Here is a tiny trained network, its code and every weight. The questions are about switching its units off for an input and a target symbol, where a switched-off unit gives its printed mean instead of its output.

import numpy as np


def w(rows, s, z=0):
    codes = np.array(rows[::2]) - 128.0
    scale = np.full(codes.shape[1], s)
    scale[-1] = z or s
    return codes * scale


def norm(h):
    return h / np.sqrt((h * h).mean(-1, keepdims=True) + 1e-5)


def f(y):
    return np.maximum(y, 0)


def softmax(a):
    e = np.exp(a - a.max(-1, keepdims=True))
    return e / e.sum(-1, keepdims=True)


def log_softmax(a):
    a = a - a.max(-1, keepdims=True)
    return a - np.log(np.exp(a).sum(-1, keepdims=True))


def net(x, mask):
    ids = ['αζηλστφψω'.index(c) for c in x.split()]
    T = len(ids)
    res = E[ids] + P[:T]
    u = 0
    for l in range(2):
        r = norm(res)
        for j in range(2):
            rows = slice(2 * j, 2 * j + 2)
            q, k, v = (r @ M[l][rows].T for M in (Q, K, V))
            z = softmax(np.where(np.tri(T) > 0, q @ k.T / 2**0.5, -1e9)) @ v
            o = O[l][rows]
            res = res + np.where(mask[u + j], z, o[:, -1]) @ o[:, :-1]
        u += 2
        y = f(norm(res) @ A[l][:, :-1].T + A[l][:, -1])
        res = res + np.where(mask[u : u + 16], y, B[l][:, -1]) @ B[l][:, :-1]
        u += 16
    return log_softmax(norm(res)[-1] @ U[:, :-1].T + U[:, -1])


Q, K, V, O, A, B = {}, {}, {}, {}, {}, {}
E = w([
[121,186,138,133,123,230,120,186],'α',
[189,108,132,118,164,77,130,152],'ζ',
[78,91,140,106,121,188,225,181],'η',
[110,42,81,142,138,89,125,177],'λ',
[66,147,161,107,187,149,95,104],'σ',
[168,91,143,128,7,120,215,100],'τ',
[190,228,147,243,43,135,69,111],'φ',
[78,149,171,200,45,160,130,165],'ψ',
[77,168,163,186,74,115,140,168],'ω',
],0.016)
P = w([
[169,151,119,196,136,125,136,121],'0',
[110,190,201,78,113,141,130,142],'1',
[157,164,29,97,146,139,136,104],'2',
[116,163,109,114,119,107,123,136],'3',
[131,88,194,156,171,130,98,168],'4',
[110,173,38,10,90,137,66,134],'5',
],0.011)
Q[0] = w([
[121,89,192,150,182,148,170,122],'L0H0',
[160,122,141,187,139,113,105,176],'L0H0',
[123,156,144,121,196,159,67,101],'L0H1',
[130,141,130,9,93,165,100,130],'L0H1',
],0.013)
K[0] = w([
[110,98,201,74,113,119,111,162],'L0H0',
[182,183,246,130,128,128,136,136],'L0H0',
[68,176,131,78,143,94,76,154],'L0H1',
[134,157,38,46,121,151,135,85],'L0H1',
],0.012)
V[0] = w([
[36,103,144,122,106,126,38,70],'L0H0',
[1,151,147,170,141,11,185,73],'L0H0',
[74,249,91,65,126,170,186,102],'L0H1',
[113,44,130,152,151,176,144,107],'L0H1',
],0.0064)
O[0] = w([
[121,181,87,254,144,198,219,43,5],'L0H0',
[97,14,135,98,94,49,83,106,67],'L0H0',
[91,84,213,196,153,186,160,142,177],'L0H1',
[53,218,66,63,54,149,228,208,69],'L0H1',
],0.008,0.0029)
A[0] = w([
[154,153,94,110,139,159,163,70,4],'L0N0',
[93,214,144,78,200,136,103,88,49],'L0N1',
[47,212,150,156,192,141,94,121,81],'L0N2',
[140,140,120,55,54,150,145,163,114],'L0N3',
[96,172,149,167,75,174,104,173,84],'L0N4',
[187,161,133,132,127,142,49,209,121],'L0N5',
[191,80,101,124,65,125,173,161,81],'L0N6',
[78,81,129,161,43,55,156,139,71],'L0N7',
[77,70,120,118,195,156,255,121,176],'L0N8',
[110,127,108,111,120,204,212,115,90],'L0N9',
[170,181,98,179,104,101,167,179,131],'L0N10',
[63,140,191,75,127,133,112,122,110],'L0N11',
[186,79,114,46,92,85,138,97,158],'L0N12',
[142,108,114,111,93,179,62,143,157],'L0N13',
[205,218,158,16,239,66,59,18,230],'L0N14',
[105,141,127,203,212,143,160,107,205],'L0N15',
],0.0076,0.0018)
B[0] = w([
[107,126,83,144,77,193,91,159,131],'L0N0',
[60,118,164,193,120,109,149,67,163],'L0N1',
[125,105,104,208,164,174,135,152,210],'L0N2',
[108,81,119,99,146,105,170,124,213],'L0N3',
[126,125,145,114,111,74,108,149,240],'L0N4',
[160,158,151,91,182,117,158,96,254],'L0N5',
[53,129,149,146,169,197,182,64,187],'L0N6',
[148,89,100,124,136,132,149,170,203],'L0N7',
[127,88,125,71,133,96,9,167,183],'L0N8',
[144,124,123,89,100,75,126,186,171],'L0N9',
[92,125,149,72,137,155,96,144,198],'L0N10',
[172,102,49,99,114,132,121,132,188],'L0N11',
[204,135,78,185,187,77,130,131,210],'L0N12',
[159,126,188,198,57,97,160,122,191],'L0N13',
[103,86,119,29,177,83,58,103,221],'L0N14',
[91,119,97,1,159,168,161,61,181],'L0N15',
],0.0074,0.006)
Q[1] = w([
[67,112,81,25,48,189,184,104],'L1H0',
[115,63,254,138,224,125,226,170],'L1H0',
[73,135,35,146,84,54,161,212],'L1H1',
[93,147,148,54,191,220,63,141],'L1H1',
],0.0056)
K[1] = w([
[82,148,1,94,177,141,193,170],'L1H0',
[145,91,247,87,164,148,201,124],'L1H0',
[156,111,48,161,22,214,180,134],'L1H1',
[108,110,82,87,207,228,58,151],'L1H1',
],0.007)
V[1] = w([
[118,40,185,58,173,150,118,137],'L1H0',
[201,149,199,133,87,139,204,254],'L1H0',
[32,186,125,114,76,111,94,120],'L1H1',
[177,171,68,87,138,185,75,173],'L1H1',
],0.006)
O[1] = w([
[107,27,187,91,226,131,118,36,254],'L1H0',
[200,52,99,77,110,200,137,60,252],'L1H0',
[137,139,28,21,176,131,2,198,53],'L1H1',
[57,131,204,178,176,100,148,181,149],'L1H1',
],0.0057,0.0023)
A[1] = w([
[135,99,150,68,72,170,197,172,170],'L1N0',
[164,112,121,184,139,73,149,254,113],'L1N1',
[155,155,143,48,155,196,130,77,141],'L1N2',
[186,245,151,206,108,125,32,45,135],'L1N3',
[152,132,175,92,177,106,81,159,153],'L1N4',
[149,121,177,50,80,168,157,185,242],'L1N5',
[147,91,91,130,219,122,156,85,161],'L1N6',
[47,168,102,117,150,151,61,121,156],'L1N7',
[143,73,41,77,131,109,105,99,134],'L1N8',
[173,126,186,143,221,238,177,172,70],'L1N9',
[210,169,68,213,166,83,115,141,92],'L1N10',
[55,119,107,64,150,221,183,168,26],'L1N11',
[54,94,94,180,119,154,75,104,111],'L1N12',
[135,152,112,204,134,125,123,165,166],'L1N13',
[88,82,85,100,168,143,146,166,114],'L1N14',
[151,72,184,177,160,161,74,115,252],'L1N15',
],0.0088,0.0032)
B[1] = w([
[102,117,110,114,199,158,183,135,237],'L1N0',
[135,120,123,88,115,177,151,89,195],'L1N1',
[60,147,111,183,65,52,108,159,199],'L1N2',
[108,123,237,61,69,201,156,118,242],'L1N3',
[176,151,116,146,142,106,128,121,237],'L1N4',
[169,148,102,167,162,104,98,74,254],'L1N5',
[82,189,120,144,93,100,111,95,228],'L1N6',
[83,107,154,133,114,139,173,87,175],'L1N7',
[142,151,137,180,118,135,144,134,234],'L1N8',
[135,151,111,254,93,116,168,182,215],'L1N9',
[124,116,217,98,68,159,125,132,190],'L1N10',
[190,82,208,144,134,89,138,154,200],'L1N11',
[48,106,86,139,173,84,60,103,165],'L1N12',
[106,163,168,67,142,155,63,108,165],'L1N13',
[124,160,195,115,123,217,96,149,211],'L1N14',
[99,186,121,105,88,100,170,190,254],'L1N15',
],0.0082,0.0065)
U = w([
[160,181,146,221,168,111,154,222,90],'α',
[215,146,139,107,194,26,68,96,178],'ζ',
[165,20,179,71,215,164,140,203,25],'η',
[96,166,68,36,99,89,186,194,55],'λ',
[2,99,136,127,163,106,105,103,151],'σ',
[164,78,120,124,152,120,228,22,174],'τ',
[179,182,227,78,111,199,112,56,138],'φ',
[184,101,48,134,135,199,52,117,251],'ψ',
[157,10,137,158,38,73,77,143,39],'ω',
],0.0071,0.0021)

Each question gives the input, a string of symbols that net reads in full, and the target symbol t.
The units are the heads (2 rows each of Q, K, V and O) and the neurons (one row each of A and B). Each row of codes is followed by its name. A weight is (code - 128) times the scale printed after its matrix; where a second scale follows, it is the last column's (O, A, B and U).
mask holds one flag per unit, layer by layer, with each layer's heads first. A switched-off unit (its flag False) gives its mean, the last column of its rows in O or B, instead of its output. The means were averaged over made-up inputs and are rounded, as every weight is.
A unit's drop is (log p(t) with every unit on - log p(t) with that unit switched off) / (log p(t) with every unit on - log p(t) with every unit switched off).
The circuit of an input: a set's keep is (log p(t) with only the set's units on - log p(t) with every unit switched off) / (log p(t) with every unit on - log p(t) with every unit switched off). Starting from the 12 units with the biggest drops (on a tie, the unit counted first), units are removed one at a time, each time the one whose removal leaves the highest keep (on an exact tie, the one counted first), for as long as the keep stays at least 0.8.
circuit, biggest first: the units of the circuit, biggest drop first
k most important neurons: the k neurons with the biggest drops, biggest first
top k neurons in layer l: the k neurons of layer l with the biggest drops, biggest first
drop when u is switched off: that unit's drop, to one decimal
input λ η ω, target λ: circuit, biggest first -> [L0H1]
input λ ψ α ω ζ ω, target α: circuit, biggest first -> [L0H1, L0H0, L0N2, L1N9]
input φ σ φ ω ω, target σ: circuit, biggest first -> [L0H0, L1N12, L0N15]
input η λ σ φ η ψ, target σ: circuit, biggest first -> [L0H0, L1N12]
input α λ σ η λ λ, target σ: circuit, biggest first -> [L1H0, L0H0]
input ψ σ η ζ ω λ, target η: 2 most important neurons -> [L1N14, L1N11]
input η ω τ α α λ, target τ: 2 most important neurons -> [L0N14, L0N13]
input φ ω τ ω, target φ: 2 most important neurons -> [L0N14, L0N3]
input λ τ φ λ, target λ: top 2 neurons in layer 0 -> [L0N2, L0N3]
input α η ζ λ ω, target η: top 2 neurons in layer 0 -> [L0N7, L0N12]
input ζ φ ψ, target ζ: top 3 neurons in layer 0 -> [L0N12, L0N3, L0N10]
input α ζ ω ψ, target α: 4 most important neurons -> [L1N3, L1N15, L1N5, L0N12]
input τ ω ψ ψ, target τ: top 2 neurons in layer 1 -> [L1N0, L1N5]
input φ φ α ψ, target φ: top neuron in layer 0 -> [L0N4]
input ψ α ω, target ψ: 3 most important neurons -> [L0N7, L1N15, L1N3]
input λ ω ζ φ λ, target ω: top 3 neurons in layer 1 -> [L1N0, L1N10, L1N15]
input φ τ ω, target φ: 2 most important neurons -> [L0N3, L0N15]
input ζ λ ω ψ, target ζ: top 2 neurons in layer 0 -> [L0N5, L0N2]
input λ ψ ω α ψ, target ψ: top 2 neurons in layer 0 -> [L0N14, L0N6]
input λ φ φ ω, target λ: most important neuron -> [L1N3]
input ω σ ω α ω, target σ: top 2 neurons in layer 1 -> [L1N12, L1N9]
input η λ τ λ α λ, target τ: top 3 neurons in layer 0 -> [L0N14, L0N12, L0N13]
input φ η σ, target σ: drop when L0H1 is switched off -> 0.0
input φ λ σ α ζ, target ζ: drop when L0H1 is switched off -> 0.1
